Below are the code and all the weights of a small trained network. Each question names an input and a target symbol and asks about switching units off, where a switched-off unit gives its printed mean instead of its output.

import numpy as np


def w(rows, s, z=0):
    codes = np.array(rows[::2]) - 128.0
    scale = np.full(codes.shape[1], s)
    scale[-1] = z or s
    return codes * scale


def norm(h):
    return h / np.sqrt((h * h).mean(-1, keepdims=True) + 1e-5)


def f(y):
    return np.maximum(y, 0)


def softmax(a):
    e = np.exp(a - a.max(-1, keepdims=True))
    return e / e.sum(-1, keepdims=True)


def log_softmax(a):
    a = a - a.max(-1, keepdims=True)
    return a - np.log(np.exp(a).sum(-1, keepdims=True))


def net(x, mask):
    ids = ['βεημπτψ'.index(c) for c in x.split()]
    T = len(ids)
    res = E[ids] + P[:T]
    u = 0
    for l in range(2):
        r = norm(res)
        for j in range(2):
            rows = slice(2 * j, 2 * j + 2)
            q, k, v = (r @ M[l][rows].T for M in (Q, K, V))
            z = softmax(np.where(np.tri(T) > 0, q @ k.T / 2**0.5, -1e9)) @ v
            o = O[l][rows]
            res = res + np.where(mask[u + j], z, o[:, -1]) @ o[:, :-1]
        u += 2
        y = f(norm(res) @ A[l][:, :-1].T + A[l][:, -1])
        res = res + np.where(mask[u : u + 8], y, B[l][:, -1]) @ B[l][:, :-1]
        u += 8
    return log_softmax(norm(res)[-1] @ U[:, :-1].T + U[:, -1])


Q, K, V, O, A, B = {}, {}, {}, {}, {}, {}
E = w([
[123,68,99],'β',
[128,72,101],'ε',
[118,60,99],'η',
[175,178,182],'μ',
[172,163,107],'π',
[120,82,162],'τ',
[4,231,35],'ψ',
],0.0032)
P = w([
[191,9,99],'0',
[162,7,102],'1',
[154,31,119],'2',
[147,76,144],'3',
[139,105,154],'4',
[123,129,167],'5',
[112,147,165],'6',
[96,172,167],'7',
[71,166,168],'8',
[54,188,171],'9',
[42,203,168],'10',
[42,213,147],'11',
],0.0011)
Q[0] = w([
[120,160,252],'0.h1',
[116,62,66],'0.h1',
[4,7,213],'0.h2',
[35,74,185],'0.h2',
],0.0045)
K[0] = w([
[3,80,134],'0.h1',
[181,134,142],'0.h1',
[33,253,71],'0.h2',
[77,166,105],'0.h2',
],0.0068)
V[0] = w([
[113,114,210],'0.h1',
[166,60,208],'0.h1',
[1,157,59],'0.h2',
[145,225,151],'0.h2',
],0.0022)
O[0] = w([
[89,110,67,154],'0.h1',
[187,112,62,250],'0.h1',
[129,113,3,27],'0.h2',
[165,198,116,58],'0.h2',
],0.0022,0.0011)
A[0] = w([
[93,45,61,173],'0.n1',
[73,38,86,173],'0.n2',
[193,72,103,135],'0.n3',
[155,137,254,192],'0.n4',
[71,178,171,162],'0.n5',
[133,125,97,9],'0.n6',
[134,131,118,110],'0.n7',
[60,193,114,6],'0.n8',
],0.0027,0.0013)
B[0] = w([
[161,251,171,243],'0.n1',
[185,246,163,251],'0.n2',
[124,208,168,188],'0.n3',
[59,77,23,254],'0.n4',
[167,177,73,178],'0.n5',
[104,145,140,128],'0.n6',
[124,138,135,128],'0.n7',
[178,106,32,139],'0.n8',
],0.0021,0.002)
Q[1] = w([
[54,34,98],'1.h1',
[127,254,232],'1.h1',
[21,37,109],'1.h2',
[64,25,88],'1.h2',
],0.0077)
K[1] = w([
[193,2,184],'1.h1',
[102,169,49],'1.h1',
[241,103,107],'1.h2',
[224,103,150],'1.h2',
],0.0087)
V[1] = w([
[94,97,52],'1.h1',
[86,86,254],'1.h1',
[223,193,96],'1.h2',
[145,120,197],'1.h2',
],0.0035)
O[1] = w([
[151,142,49,32],'1.h1',
[1,133,138,29],'1.h1',
[114,235,75,254],'1.h2',
[184,134,169,171],'1.h2',
],0.0043,0.0013)
A[1] = w([
[170,73,43,200],'1.n1',
[10,93,149,198],'1.n2',
[135,6,186,125],'1.n3',
[47,182,56,212],'1.n4',
[39,197,192,145],'1.n5',
[161,3,106,193],'1.n6',
[76,58,153,172],'1.n7',
[146,133,123,252],'1.n8',
],0.0044,0.0021)
B[1] = w([
[67,109,110,188],'1.n1',
[255,100,170,180],'1.n2',
[175,46,112,167],'1.n3',
[175,50,125,205],'1.n4',
[63,121,105,241],'1.n5',
[54,124,169,148],'1.n6',
[173,85,152,159],'1.n7',
[101,101,111,254],'1.n8',
],0.0051,0.0025)
U = w([
[59,112,134,2],'β',
[76,83,23,127],'ε',
[160,136,75,95],'η',
[17,200,201,206],'μ',
[103,129,75,20],'π',
[188,2,201,201],'τ',
[233,240,145,131],'ψ',
],0.009,0.0038)

Each question gives the input, a string of symbols that net reads in full, and the target symbol t.
The units are the heads (2 rows each of Q, K, V and O) and the neurons (one row each of A and B). Each row of codes is followed by its name. A weight is (code - 128) times the scale printed after its matrix; where a second scale follows, it is the last column's (O, A, B and U).
mask holds one flag per unit, layer by layer, with each layer's heads first. A switched-off unit (its flag False) gives its mean, the last column of its rows in O or B, instead of its output. The means were averaged over made-up inputs and are rounded, as every weight is.
A unit's drop is (log p(t) with every unit on - log p(t) with that unit switched off) / (log p(t) with every unit on - log p(t) with every unit switched off).
The circuit of an input: a set's keep is (log p(t) with only the set's units on - log p(t) with every unit switched off) / (log p(t) with every unit on - log p(t) with every unit switched off). Starting from the 12 units with the biggest drops (on a tie, the unit counted first), units are removed one at a time, each time the one whose removal leaves the highest keep (on an exact tie, the one counted first), for as long as the keep stays at least 0.8.
circuit, biggest first: the units of the circuit, biggest drop first
most important unit: the unit with the biggest drop
k most important neurons: the k neurons with the biggest drops, biggest first
k most important neurons of layer l: the k neurons of layer l with the biggest drops, biggest first
which heads matter: for each layer, one digit per head in row order, 1 if its drop is at least 0.15 and else 0, layers parted by /
input μ ε τ μ π μ β, target ψ: circuit, biggest first => 0.n2, 1.h2, 0.n1
input μ μ β ε β π β η ε π τ η, target τ: circuit, biggest first => 1.h2, 0.n2, 0.n4
input η μ η β β μ μ μ, target μ: circuit, biggest first => 1.h1, 1.n5
input η μ μ η τ μ μ β μ ε τ β, target τ: circuit, biggest first => 1.h2, 0.n4, 0.n2
input η μ π μ ε, target ψ: which heads matter => 00 / 01
input β μ β β ε μ τ μ, target τ: circuit, biggest first => 1.h2, 0.n4
input τ μ η μ ε τ η ψ μ β τ, target ψ: most important unit => 1.h1
input η μ μ τ π, target τ: which heads matter => 01 / 01
input μ ε τ η π, target τ: circuit, biggest first => 0.h2, 1.h2
input μ π η μ β π β ψ μ ε τ, target ε: which heads matter => 11 / 00
input μ μ μ π τ π μ μ τ μ β, target τ: 2 most important neurons => 0.n4, 1.n3
input μ ε β ψ π, target ε: 2 most important neurons of layer 0 => 0.n2, 0.n1
input μ ε π β η, target ψ: 4 most important neurons => 0.n2, 0.n1, 1.n1, 1.n6
input τ μ β μ τ η μ β τ μ τ η, target τ: most important neuron => 0.n4
input β τ η τ μ ε μ, target μ: 3 most important neurons => 0.n4, 1.n4, 1.n5
input μ τ ψ π τ, target ε: 2 most important neurons of layer 1 => 1.n1, 1.n2
input ψ ε ε μ, target ε: 3 most important neurons of layer 0 => 0.n4, 0.n2, 0.n1
input ε ε μ β, target μ: which heads matter => 01 / 10
input β ε μ β μ τ μ β τ ε μ, target τ: 3 most important neurons => 0.n4, 0.n2, 0.n1
input μ ε η τ μ μ π ε μ μ ψ ε, target ψ: 2 most important neurons of layer 1 => 1.n5, 1.n3
input π π μ β μ β μ τ μ τ ε, target τ: 2 most important neurons => 0.n4, 1.n3
